The rows lie along a hidden order. The number after each row says roughly how far along it the row is, from 0 to 10. A new part has a new order.
In the rows, 100 means zero.
[100 101 101 103 101 101 100  94 100 108  93  94  95  75 101 107  97  89
 110 106  99  99  94 111 105  98  99 104 107  96 107  95  98 100 100 100
  95  88 102 100 100  94  96 101 101 101 110  79  99 103 102  94 100  98
 111  99  86 116 101 106] -> 5
[102 101 100 104 100 100 100  95 100 112  95  95  94  80 100 103  99  87
 101 104  99  98  99 105 103 100  99 103  98  99 113  99  98 101 100 101
  95  91 101 101 101  94  97 101 101 100 108  77  99 103  99  95 101  95
 109  98  83 112 101 103] -> 5
[100 102  99 106 104 100  96  90  98 125  82  97  95  68 101 101  92  76
 106 106 102 102 101 116 109  97  99 109 115  95 112  98  96  98  98  98
  98  87 104 101  99  89  92  99  99 100 118  33 100 104  97  95  98  97
 117 103  91 115 104 104] -> 9
[ 98 102  99 107 106  99  94  88  97 123  79 100  98  60 102  98  89  69
 113 106 105 104 102 116 110  98  99 111 117  94 112  98  95  96  97  98
  99  86 105 100  98  83  92  98  98 100 118   0 100 105  97  97  96  99
 119 111  96 115 105 110] -> 10
[100 100 100 101 100 102 104  98 100 106 104  99  93  96  99 105  94 100
  98 103  97 100 101 101  99 100 101 101 104  98 108 101 103 101 104 105
 100  95 100  98 102 100  96 102 101 101  98 117  98 100 103  98  99  98
 103 103  96 102 101 100] -> 3
[101 102 100 104 102 100  99  92  99 114  83  94  95  71 100 104  97  84
 107 104 100  99  98 110 106  99  99 104 106  97 109  97  97  99  99  99
  95  86 102 101  99  91  95 100 101 101 111  73  98 104  99  95 100  97
 112 102  88 112 102 105] -> 7
[ 99  99 100  99  99 103 106 103 100  95 110 105  92 116  99 104  97 107
  94  99  97 100 103  98  96 102 102 101  94  98 108 106 105 101 106 107
 101 102 100  97 102 105 101 101 101 102  83 162  99  98 105 103 100 100
  97  91  99  97 101  98] -> 2
[101  99  98  99  98 103 104 103  99  97 115 105  94 124  98 100 102 112
  89  96  94  99 101  97  93 105 102 101  88 102 107 111 104 102 108 107
  98 102  99  98 102 111 103 101 101 102  71 189 100  98 105 103 102  97
  89  89  99  98 100  94] -> 1
[101  99  98  99  98 103 104 108  99  97 116 106  94 123  98 101 101 113
  89  98  95  99 102  98  94 104 102 101  88 102 109 110 103 102 107 108
 100 104  98  98 102 107 103 101 101 102  69 174 100  97 106 104 102  98
  90  91 103  98 100  95] -> 1
[102 102 100 103 100 100 100  96 100 110  95  95  96  76 100 104  99  86
 103 105  99  98 100 109 103  99  99 103 105  99 112  97  97 101 101 100
  95  89 101 100 101  96  97 101 101 101 107  76  99 103 101  96 101  94
 109  97  87 112 101 103] -> 5
[106 101  97 104  98 102 100 102  99 109 113 104  92 107  97  98  99 102
  80 101  96  97 104 101  94 105 101 102  89 106 119 107 100 102 103 110
  98  93  98  98 101 101  97 102 103 102  80 156  99  99 103 100 101  91
  95  90  90 109 101  96] -> 3
[ 98 100 101 100 100 102 104  97 100 100  99  99  94 103 100 108  96 100
 104 100  98 101 100 103 101  99 101 102 105  96 102  98 105 101 105 105
 100  98 102  97 102  98 100 102 100 101 103 123  97 100 104  99  98 100
 106  97  97 105 102 102] -> 3
[103 102 100 105 101  99  98  93  99 116  91  94  94  73 100 103  98  78
 101 105 100  97  99 117 105 100  99 104 106  98 117  99  96 100  98  99
  95  85 100 101  99  92  94 100 101 101 109  58 100 105  98  95 101  95
 111 100  86 114 102 103] -> 6
[100 102 100 105 103 100  98  92  98 111  91  95  95  72 101 102  94  79
 109 107 102 101  99 112 108  98  99 106 112  95 110  97  97  98  98  98
  97  85 103 101  99  89  94 100 100 100 116  36  99 105  98  95  98  98
 116 103  87 114 103 107] -> 8
[101 100  99 102  99 102 102 100 100 102 108 103  92 105  99 104  95 101
  98 100  97  99 103 100  98 101 101 101  96 100 109 104 103 101 104 106
  99  96 100  97 102 100  99 101 102 101  90 133  99 100 103 100 100  96
 101  94  94 103 101  99] -> 3
[ 97 100 100  99 100 103 106  99  99  98 102 102  93 110  99 106  94 101
  99  99  97 101 102  98  98 101 102 102 100  96 107 101 105 101 106 106
 103 101 101  97 102 102 102 101 100 101  89 124  98 100 105 102  99 100
 100  95  99  99 101 100] -> 3
[103  99  98  98  97 103 105 108  99  95 119 104  95 130  97  98 106 118
  86  96  96  97 101  94  90 106 101  99  81 105 107 112 103 103 105 103
 100 104  97  99 102 109 103 101 101 103  66 192 101  97 106 103 103  94
  87  92  98  99  98  93] -> 0
[101 101 101 103 100 100  99  95 100 108  91  93  94  79 100 106  98  82
 108 104 100 100  98 110 104  98  99 104 105  97 109  97  98 101 100  98
  95  90 102 100 100  94  98 101 101 101 109  78  99 104  99  95 100  97
 112  99  87 111 101 105] -> 5
[101 100  98 101  99 102 104 105  99 101 114 105  92 115  98 101  97 108
  86  98  96  99 104  98  94 104 102 102  91 102 110 107 104 102 107 105
 100 100  99  97 102 104 100 101 101 102  80 166  99  98 105 103 101  96
  94  92  96 103 101  95] -> 2
[102 101 100 104 100 101 101  95 100 107  94  95  93  80  99 105  99  83
 101 102 100  99  99 107 102 100 100 102 102  98 111  98  99 102 101  99
  95  89 101 100 100  96  98 101 102 101 103  87  99 103 100  96 100  97
 110  98  89 110 102 104] -> 5

New part:
[100 102  95 100 110 115  95 112  98 102 102 100  97 163  36 102  98  82
 103 100  96 102 102  96  97  90 101 102  98  98  99 102 101 107  98 113
 101  94 100  99  97 135 104 100  99  99 100  96  87  84  98  97  99 101
 106  99 102  97  78 106  97  96  99  94  95  90  98  99  97 109  65 106
 102 104 100 107 103  97  98 124 101  95  96 100 100 103 128  99 103  96
 100 100 107  94 102 100  99 101 100 100  99 115 102 104 117 103 103  99
 102  99  91  94 100  99 115 101 101 101 109 108 104 101  99  99 101 101
 117 100 101  95 105  91  81] -> 3
[105 104 106  99 110  85 107  69 103 102  99 100 102 110 109  99 105  93
 117 102  93 103  96  99 107 117 105 102 101 122 102  98  98  88  99 106
  99 103 100 102  98  89  98 106 107 100 100 105  77 116 100 124  99 104
 103  87 102 101 200 142  93 103  96 117 100 133 105 103 103  98 103  97
 102  95  91  95  97 105 103  82  98 147  84 100 100 102  84 100  96 101
 100 100  95 101  97 100 103  94  97  99 100  94 100  95  87  98  96 102
  94  94 117  95  99  99 102  99 100 101 100 103  92  98 102  89  90  97
 102 100  99 109  93  96 104] -> 3
[100  96 109 101 100 103 103 102 103 103 102 100 101 123 112  99 103  99
  97 108 101 102 100  97  99 115 101 101  99 101 101  99  90 101 100  85
  95 130 102  99 100 117  86  95 100 101 100 101  98 101 101  99  99  96
 100  98 101 100 167 105  93  95 101  97 100  95 102 101  99 103 100  89
  99 102  95 103  87 103  99 113  96  98  84 100  99 115  83  99 102  98
 100 101 107  99 100  99 105  92  96  99  98 105 100 108  82 103 101 100
 104 114 100 100 101 100  97 100  92 100 107  84  83 102 100  85 105  80
 100 101 100 119  99  88  95] -> 3
[100  98  96  99  83  92  97 100 100 105  99 100  99  99 104 101 104 102
 133  99  97 100  98 100 100 107  98 114 100 101 101 102 101 102 105  92
 106 157  98 102  97 104 100 100 107 101  95 100  44  98  99 118  92 100
 100 101 100 100 196 160  92  62 100 117 100 126  99 116  99 100 102  98
 101 101  97  94 106  97  99  77  94 132  96 103  98 102  78 107  84 100
 100 100 101 111  98  98  99  95  96 101 101 100 101 100 100 101  93 100
  96  95  97  99 110 103 100 100  99  95 100  92  83 100  99  98 100 105
  99 103 101 104  94 111 110] -> 0
[100  98  99 100 107 112 103  67 105  99 102 100  96 110  94  99 100  97
 103 105 106 100  99  99 100 123 103 102 100  99 109  98  97  83 102 104
  97 133 100  99 100 117 100  95 101  99  98  95  85 101  96  94  97 101
 101  92 112 100 172  94  94 114  93  97 101  92 101 101 106  99 104  90
  99  99 100 101  99 105  94 114 100 107  97 102 100 101  97 101  99 100
 100 100 105 100 100  99 100  92 100 106  99 118 104 100 100  96 100 100
 100 115 106 101 100 100 100 100  95  98 107  84 103  99 102  68 101  81
  89  98 100 104  97  97 102] -> 7
[100 100 102  98 104  96 104 102 101  99  99 100 101 106 104 103 103 113
 114 101 106 102 100 100 103 132 102  98 101  97 109  99  99  83 100 103
 100 133 100 101  99  97 106  95 106  89  99  94  91 100  97 100 100 101
  99  93  99 100 115  99  96 108  72  96 100 104 102 100 101  99 102  98
  96  98  95  97  85 102  93 119 100  90  99 102 100  98  98  98 101 100
 101 100  97 100  98  99 104  94  97 104  97  97 103 106 100  97  97 100
 102 101 103  97  99 100 104  99 101  98 100 101 100  97 101 101 103  85
 103  99  99 101  98 101  98] -> 10
[100 102 104 100 116 101  92 110  99 100  99 100  99 142 104 100  98  87
 105 100  98  98 100  99  97 104 101  84 102 102  83 101  98 106 100  97
 103 110 100  98  97 118 104  98  96 100 101 101  93  82  99  97 101  85
 103 109 109  98  40 102  98  99 112 101 101  56 101  99  99 102 102 101
 101 101 101 102  92  97  99 127 102  64 101 100 100  99 104 104 102  99
 100 100 104  99 100 100  98 105 100 101  99 100 100 101  99  98 105  99
 101 107  93 100  98 100 101 100 103 102 100  98 100 100 103 113  99 110
 113 101 100  98 108 104  99] -> 7
[ 99 103 120 100 116 104 105  94  98  98 101  98 100 181  28  99 101  71
  95 104 100 102 101  99 104 108 105  98 101 100  87  99  99  92  98 126
 101  89  99 101 101  89 101 100  97  94 100  99 130  84 100  93 100  91
 101 110 101 100 133  98 103 151  96  96 101  96 110  93  97 106  59  97
  99  98 111 102  98 104 108 130 101  75  98 100 100  93 118  99 123  97
  97  98 101  94  99 100 103 103 100  99  98 102  99 100  99  98 100 100
 100 109 108 100  99  95  97  99 103 101 105 104 101  98 104 104 100 112
 114  99  97 108  97  90  81] -> 0
[101 109  82 101 123 106  97 101  99  99 105 101 101 129  39  99  99  94
 123 101  94 102 100 101  96 118 105 100 103  88  85  98 102  98 100 108
  99 107 100 100 100 100 115  98  99 101 101  93  98  98  99 101 100  85
 100 111 102  97  35  95 104  96 110  91  97  61  99  92 102 104 104  99
  98  99 115 100  92 100 102 104 100 101  98  99 100 103  98 100 101 100
 100 101 102 100 100 101 100 100 103  98  98 112  96 103 111 102 105  99
 101  98 105 101 101 101 105 100 107 104 101 112  99  99 103  91 103  96
 116 100 100  77 102  81  88] -> 10
[ 98 101 117 100 100 115  99  85 100 101 101 100  94 126  86 103 101 101
  98 109 111 100 100  99 104  83 100  94 100  93 100 101  99  99  99  92
 100 100 100 101 100 104 102  97 100 100 100  99 108 106 100  99 101 100
 100  94 100 100 200  93  92 100  94  99 105 110 102  96  99  99  98  88
 100 100  95  99  93 107 101 104  97 103 100 101 100 121  81  96 101 100
 105 100  96 105 107 100 106 100 100 100  90  99 100 100 101 101  91 101
 104 110 104  99 100  95  96  98 100  98 107  71 100 104 100 100 100  98
 101 100 100 100 109  96  93] -> 0
[ 98 102  92 100 105  96 104  96 107 101 101 100 100 106  72 103 102 105
 130  95  97 102 100 100 103 103 103 106 100 100 101  99  90  83 102 104
 106 107  96  95  96 111  99 101 101  92 100  96 107 109 100 108  96  96
 101  90 111 100 114  92 104 103  73  98 100  99 101 102 102 100 101  98
  99  97  98  95 101 111  92 123 102 101  97 102  97  77  90 112  97 100
 101 100 116 100  93  99 101 100  97  99 102 107 107 101  94  90 100 100
 100  97  90  88  99 107 111 100 103 101 106 101 104  98  99  98 100  97
 102  98  97 106  90  99 101] -> 0
